Below are the code and all the weights of a small trained network. Each question names an input and a class and asks about switching units off, where a switched-off unit gives its printed mean instead of its output.

import numpy as np


def w(rows, s, z=0):
    codes = np.array(rows[::2]) - 128.0
    scale = np.full(codes.shape[1], s)
    scale[-1] = z or s
    return codes * scale


def norm(h):
    return h / np.sqrt((h * h).mean(-1, keepdims=True) + 1e-5)


def f(y):
    return y / 2 * (1 + np.tanh(0.7978845608 * (y + 0.044715 * y**3)))


def log_softmax(a):
    a = a - a.max(-1, keepdims=True)
    return a - np.log(np.exp(a).sum(-1, keepdims=True))


def net(x, mask):
    res = np.array(x, float).reshape(1, 2) / 4 @ E
    u = 0
    for l in range(4):
        y = f(norm(res) @ A[l][:, :-1].T + A[l][:, -1])
        res = res + np.where(mask[u : u + 6], y, B[l][:, -1]) @ B[l][:, :-1]
        u += 6
    return log_softmax(norm(res)[-1] @ U[:, :-1].T + U[:, -1])


A, B = {}, {}
E = w([
[106,102,150,184,96,101,179],'x0',
[50,181,214,134,7,97,112],'x1',
],0.013)
A[0] = w([
[126,142,136,117,152,153,147,102],'0.n0',
[89,102,54,60,128,66,77,3],'0.n1',
[127,128,152,62,174,152,74,143],'0.n2',
[149,90,149,217,113,56,136,103],'0.n3',
[169,115,88,110,103,203,95,140],'0.n4',
[71,211,140,254,201,130,251,183],'0.n5',
],0.0074,0.002)
B[0] = w([
[129,116,198,124,55,75,164,128],'0.n0',
[184,196,172,141,131,134,48,135],'0.n1',
[105,186,104,155,123,3,183,214],'0.n2',
[148,141,72,151,232,96,66,210],'0.n3',
[180,192,56,22,172,75,134,189],'0.n4',
[236,191,205,72,158,22,167,255],'0.n5',
],0.0061,0.0039)
A[1] = w([
[138,163,193,137,87,203,153,253],'1.n0',
[52,132,95,27,141,142,109,9],'1.n1',
[142,149,132,133,206,156,118,94],'1.n2',
[42,116,172,145,137,123,126,89],'1.n3',
[160,220,129,106,207,53,190,54],'1.n4',
[112,48,74,172,142,254,196,71],'1.n5',
],0.0097,0.0004)
B[1] = w([
[177,92,98,136,114,207,107,149],'1.n0',
[176,184,202,179,149,93,254,154],'1.n1',
[6,141,146,120,173,187,108,166],'1.n2',
[83,85,123,66,114,134,161,153],'1.n3',
[99,81,113,105,65,149,106,249],'1.n4',
[86,150,101,134,213,221,89,149],'1.n5',
],0.0094,0.011)
A[2] = w([
[195,23,219,73,123,119,190,235],'2.n0',
[126,68,124,254,161,62,180,83],'2.n1',
[190,145,100,106,173,143,135,2],'2.n2',
[238,168,37,189,77,171,227,254],'2.n3',
[135,176,160,113,74,119,84,246],'2.n4',
[210,237,130,98,163,144,36,30],'2.n5',
],0.0094,0.0012)
B[2] = w([
[127,157,93,96,177,153,177,231],'2.n0',
[192,226,134,153,172,2,119,180],'2.n1',
[109,99,167,225,84,74,109,175],'2.n2',
[77,81,83,75,48,159,191,123],'2.n3',
[146,83,118,164,228,168,91,253],'2.n4',
[224,154,140,248,116,53,153,192],'2.n5',
],0.0092,0.0051)
A[3] = w([
[111,145,204,126,35,191,98,3],'3.n0',
[122,95,89,8,69,131,135,70],'3.n1',
[121,86,55,211,203,126,121,91],'3.n2',
[199,209,133,153,127,14,157,154],'3.n3',
[106,174,148,76,111,97,129,168],'3.n4',
[80,136,178,133,57,151,118,63],'3.n5',
],0.011,0.0022)
B[3] = w([
[177,72,130,120,150,152,85,174],'3.n0',
[59,167,104,87,56,137,164,159],'3.n1',
[180,131,193,100,93,149,82,210],'3.n2',
[209,235,53,198,95,132,244,255],'3.n3',
[181,170,98,98,169,125,115,147],'3.n4',
[173,131,97,104,200,149,46,162],'3.n5',
],0.011)
U = w([
[180,59,171,70,167,217,7,202],'0',
[195,212,94,155,135,61,196,210],'1',
[20,134,99,6,62,177,166,138],'2',
[51,59,162,175,112,86,123,1],'3',
[42,81,173,179,147,89,132,27],'4',
],0.012,0.0044)

Each question gives the input, the list of numbers given to net, and the class t.
The units are the neurons (one row each of A and B). Each row of codes is followed by its name. A weight is (code - 128) times the scale printed after its matrix; where a second scale follows, it is the last column's (A, B and U).
mask holds one flag per neuron, layer by layer. A switched-off neuron (its flag False) gives its mean, the last column of its row in B, instead of its output. The means were averaged over made-up inputs and are rounded, as every weight is.
A unit's drop is (log p(t) with every unit on - log p(t) with that unit switched off) / (log p(t) with every unit on - log p(t) with every unit switched off).
The circuit of an input: a set's keep is (log p(t) with only the set's units on - log p(t) with every unit switched off) / (log p(t) with every unit on - log p(t) with every unit switched off). Starting from the 12 units with the biggest drops (on a tie, the unit counted first), units are removed one at a time, each time the one whose removal leaves the highest keep (on an exact tie, the one counted first), for as long as the keep stays at least 0.8.
units of the circuit, in order: the units of the circuit, biggest drop first
most important unit: the unit with the biggest drop
k most important neurons: the k neurons with the biggest drops, biggest first
top k neurons in layer l: the k neurons of layer l with the biggest drops, biggest first
drop when u is switched off: that unit's drop, to one decimal
input [-2,-2], class 2: most important unit => 1.n4
input [3,2], class 2: 2 most important neurons => [1.n1, 2.n5]
input [2,-3], class 2: 3 most important neurons => [1.n4, 2.n4, 0.n5]
input [-2,1], class 2: top 2 neurons in layer 2 => [2.n5, 2.n2]
input [1,-3], class 2: units of the circuit, in order => [2.n4, 1.n4, 2.n5, 3.n1]
input [-3,0], class 2: top 3 neurons in layer 0 => [0.n2, 0.n5, 0.n3]
input [-2,3], class 2: 2 most important neurons => [1.n2, 0.n5]
input [-3,1], class 2: 4 most important neurons => [1.n4, 0.n2, 2.n5, 2.n1]
input [1,3], class 2: 3 most important neurons => [1.n3, 1.n2, 2.n0]
input [-1,-4], class 0: 3 most important neurons => [0.n5, 3.n3, 1.n3]
input [-2,0], class 2: 2 most important neurons => [0.n2, 1.n4]
input [3,-5], class 0: drop when 2.n2 is switched off => 0.0
input [-3,-8], class 0: drop when 3.n3 is switched off => 0.2
input [-1,-5], class 0: drop when 3.n3 is switched off => 0.1
